Below are the code and all the weights of a small trained network. Each question names an input and a class and asks about switching units off, where a switched-off unit gives its printed mean instead of its output.

import numpy as np


def w(rows, s, z=0):
    codes = np.array(rows[::2]) - 128.0
    scale = np.full(codes.shape[1], s)
    scale[-1] = z or s
    return codes * scale


def norm(h):
    return h / np.sqrt((h * h).mean(-1, keepdims=True) + 1e-5)


def f(y):
    return y / 2 * (1 + np.tanh(0.7978845608 * (y + 0.044715 * y**3)))


def log_softmax(a):
    a = a - a.max(-1, keepdims=True)
    return a - np.log(np.exp(a).sum(-1, keepdims=True))


def net(x, mask):
    res = np.array(x, float).reshape(1, 7) / 4 @ E
    u = 0
    for l in range(4):
        y = f(norm(res) @ A[l][:, :-1].T + A[l][:, -1])
        res = res + np.where(mask[u : u + 5], y, B[l][:, -1]) @ B[l][:, :-1]
        u += 5
    return log_softmax(norm(res)[-1] @ U[:, :-1].T + U[:, -1])


A, B = {}, {}
E = w([
[191,50,253,99,192,191,40,33,146,156,44],'x0',
[149,93,138,100,127,115,84,205,191,176,152],'x1',
[232,158,166,151,154,198,179,115,53,43,147],'x2',
[163,72,118,225,183,97,107,85,207,135,105],'x3',
[124,148,77,143,207,78,46,136,189,136,97],'x4',
[127,159,121,131,133,150,152,205,156,91,196],'x5',
[105,214,149,161,169,82,127,152,152,164,120],'x6',
],0.0037)
A[0] = w([
[123,124,132,120,131,135,123,130,147,132,139,105],'0.n1',
[170,56,207,137,154,137,70,104,157,203,82,3],'0.n2',
[201,89,202,23,1,209,191,212,54,84,229,17],'0.n3',
[134,115,135,117,112,116,126,159,142,145,146,84],'0.n4',
[88,113,125,88,121,132,108,88,114,135,98,61],'0.n5',
],0.0025,0.0032)
B[0] = w([
[136,127,134,133,126,124,129,149,134,132,133,108],'0.n1',
[167,179,99,185,121,92,187,120,100,76,159,131],'0.n2',
[24,200,90,136,254,43,76,170,137,167,68,252],'0.n3',
[155,121,136,131,119,116,135,164,137,154,139,97],'0.n4',
[153,150,111,133,116,108,152,144,106,117,143,85],'0.n5',
],0.0033,0.0015)
A[1] = w([
[98,181,108,118,145,108,121,177,141,122,154,4],'1.n1',
[190,224,117,208,175,134,238,185,101,69,183,14],'1.n2',
[174,175,119,199,154,138,215,168,121,90,181,1],'1.n3',
[138,236,44,199,157,121,255,159,74,10,188,5],'1.n4',
[150,191,192,27,54,184,200,167,11,110,160,8],'1.n5',
],0.0039,0.0019)
B[1] = w([
[170,63,152,133,125,105,114,120,175,180,109,136],'1.n1',
[81,148,134,125,53,114,171,94,85,132,142,205],'1.n2',
[91,132,139,109,79,100,147,105,127,163,133,157],'1.n3',
[84,91,134,87,8,119,196,31,47,125,142,254],'1.n4',
[2,162,81,90,176,96,71,148,103,199,32,223],'1.n5',
],0.0046,0.0033)
A[2] = w([
[207,55,1,118,106,146,90,144,156,63,169,1],'2.n1',
[169,133,143,158,177,132,117,47,69,93,64,20],'2.n2',
[97,159,92,207,140,20,107,67,182,170,93,85],'2.n3',
[146,126,109,177,78,120,220,162,150,111,177,111],'2.n4',
[126,90,53,147,86,114,141,123,121,109,141,64],'2.n5',
],0.0042,0.002)
B[2] = w([
[4,160,89,87,149,126,112,167,84,166,78,139],'2.n1',
[159,90,156,136,98,194,139,61,118,46,170,202],'2.n2',
[56,230,122,66,169,166,103,213,109,137,136,251],'2.n3',
[85,134,182,168,109,242,138,94,73,85,145,176],'2.n4',
[91,129,147,76,112,129,134,98,93,133,98,156],'2.n5',
],0.004,0.0019)
A[3] = w([
[122,87,94,124,1,77,170,122,169,152,162,113],'3.n1',
[165,66,52,122,109,116,106,140,151,102,149,2],'3.n2',
[242,93,151,154,114,133,147,79,130,115,113,51],'3.n3',
[123,114,156,102,161,145,95,67,89,138,62,161],'3.n4',
[232,106,172,137,111,135,140,113,153,119,162,97],'3.n5',
],0.0062,0.003)
B[3] = w([
[93,100,221,129,70,210,210,50,49,99,124,246],'3.n1',
[60,173,105,86,140,101,103,107,85,151,57,112],'3.n2',
[228,96,191,181,188,152,64,191,218,136,177,176],'3.n3',
[146,144,94,196,58,127,253,118,84,57,226,254],'3.n4',
[224,76,228,176,155,189,110,130,185,121,181,151],'3.n5',
],0.004,0.0037)
U = w([
[91,130,122,113,52,137,187,100,63,118,133,252],'0',
[254,101,170,167,154,158,123,97,154,93,149,64],'1',
[99,155,91,110,167,79,74,190,170,174,107,49],'2',
],0.0095,0.0016)

Each question gives the input, the list of numbers given to net, and the class t.
The units are the neurons (one row each of A and B). Each row of codes is followed by its name. A weight is (code - 128) times the scale printed after its matrix; where a second scale follows, it is the last column's (A, B and U).
mask holds one flag per neuron, layer by layer. A switched-off neuron (its flag False) gives its mean, the last column of its row in B, instead of its output. The means were averaged over made-up inputs and are rounded, as every weight is.
A unit's drop is (log p(t) with every unit on - log p(t) with that unit switched off) / (log p(t) with every unit on - log p(t) with every unit switched off).
The circuit of an input: a set's keep is (log p(t) with only the set's units on - log p(t) with every unit switched off) / (log p(t) with every unit on - log p(t) with every unit switched off). Starting from the 12 units with the biggest drops (on a tie, the unit counted first), units are removed one at a time, each time the one whose removal leaves the highest keep (on an exact tie, the one counted first), for as long as the keep stays at least 0.8.
units of the circuit, in order: the units of the circuit, biggest drop first
k most important neurons: the k neurons with the biggest drops, biggest first
drop of u: that unit's drop, to one decimal
input [-3,-1,2,1,4,-5,5], class 2: units of the circuit, in order : [3.n1]
input [7,-7,5,-4,-5,-3,-2], class 1: 4 most important neurons : [2.n2; 1.n4; 3.n3; 2.n3]
input [-3,7,-4,-8,-6,-3,8], class 2: units of the circuit, in order : [1.n4; 1.n5; 3.n4]
input [-2,-1,-6,-5,1,0,2], class 2: units of the circuit, in order : [1.n4; 3.n4]
input [6,6,-1,-1,3,6,6], class 1: 2 most important neurons : [1.n5; 0.n3]
input [3,6,-4,4,-5,-2,3], class 1: 4 most important neurons : [1.n5; 0.n3; 2.n1; 3.n5]
input [2,-1,-3,-8,5,2,0], class 2: units of the circuit, in order : [1.n4; 3.n1]
input [-1,0,1,-3,8,5,-8], class 2: units of the circuit, in order : [3.n1; 3.n4]
input [-6,0,-5,7,-4,-6,-2], class 2: 4 most important neurons : [1.n4; 2.n3; 1.n2; 3.n4]
input [2,1,-1,4,0,1,1], class 2: 4 most important neurons : [1.n4; 2.n3; 3.n1; 3.n4]
input [2,3,1,-5,5,-3,2], class 1: 2 most important neurons : [1.n5; 0.n3]
input [5,-7,-6,6,-5,-3,-4], class 1: drop of 1.n5 : 0.1
input [2,7,-1,0,0,8,-2], class 2: drop of 3.n3 : 0.1
input [4,3,2,-2,-3,-4,7], class 1: drop of 2.n3 : 0.1
input [0,2,-4,-4,1,6,-2], class 2: most important neuron : [1.n4]
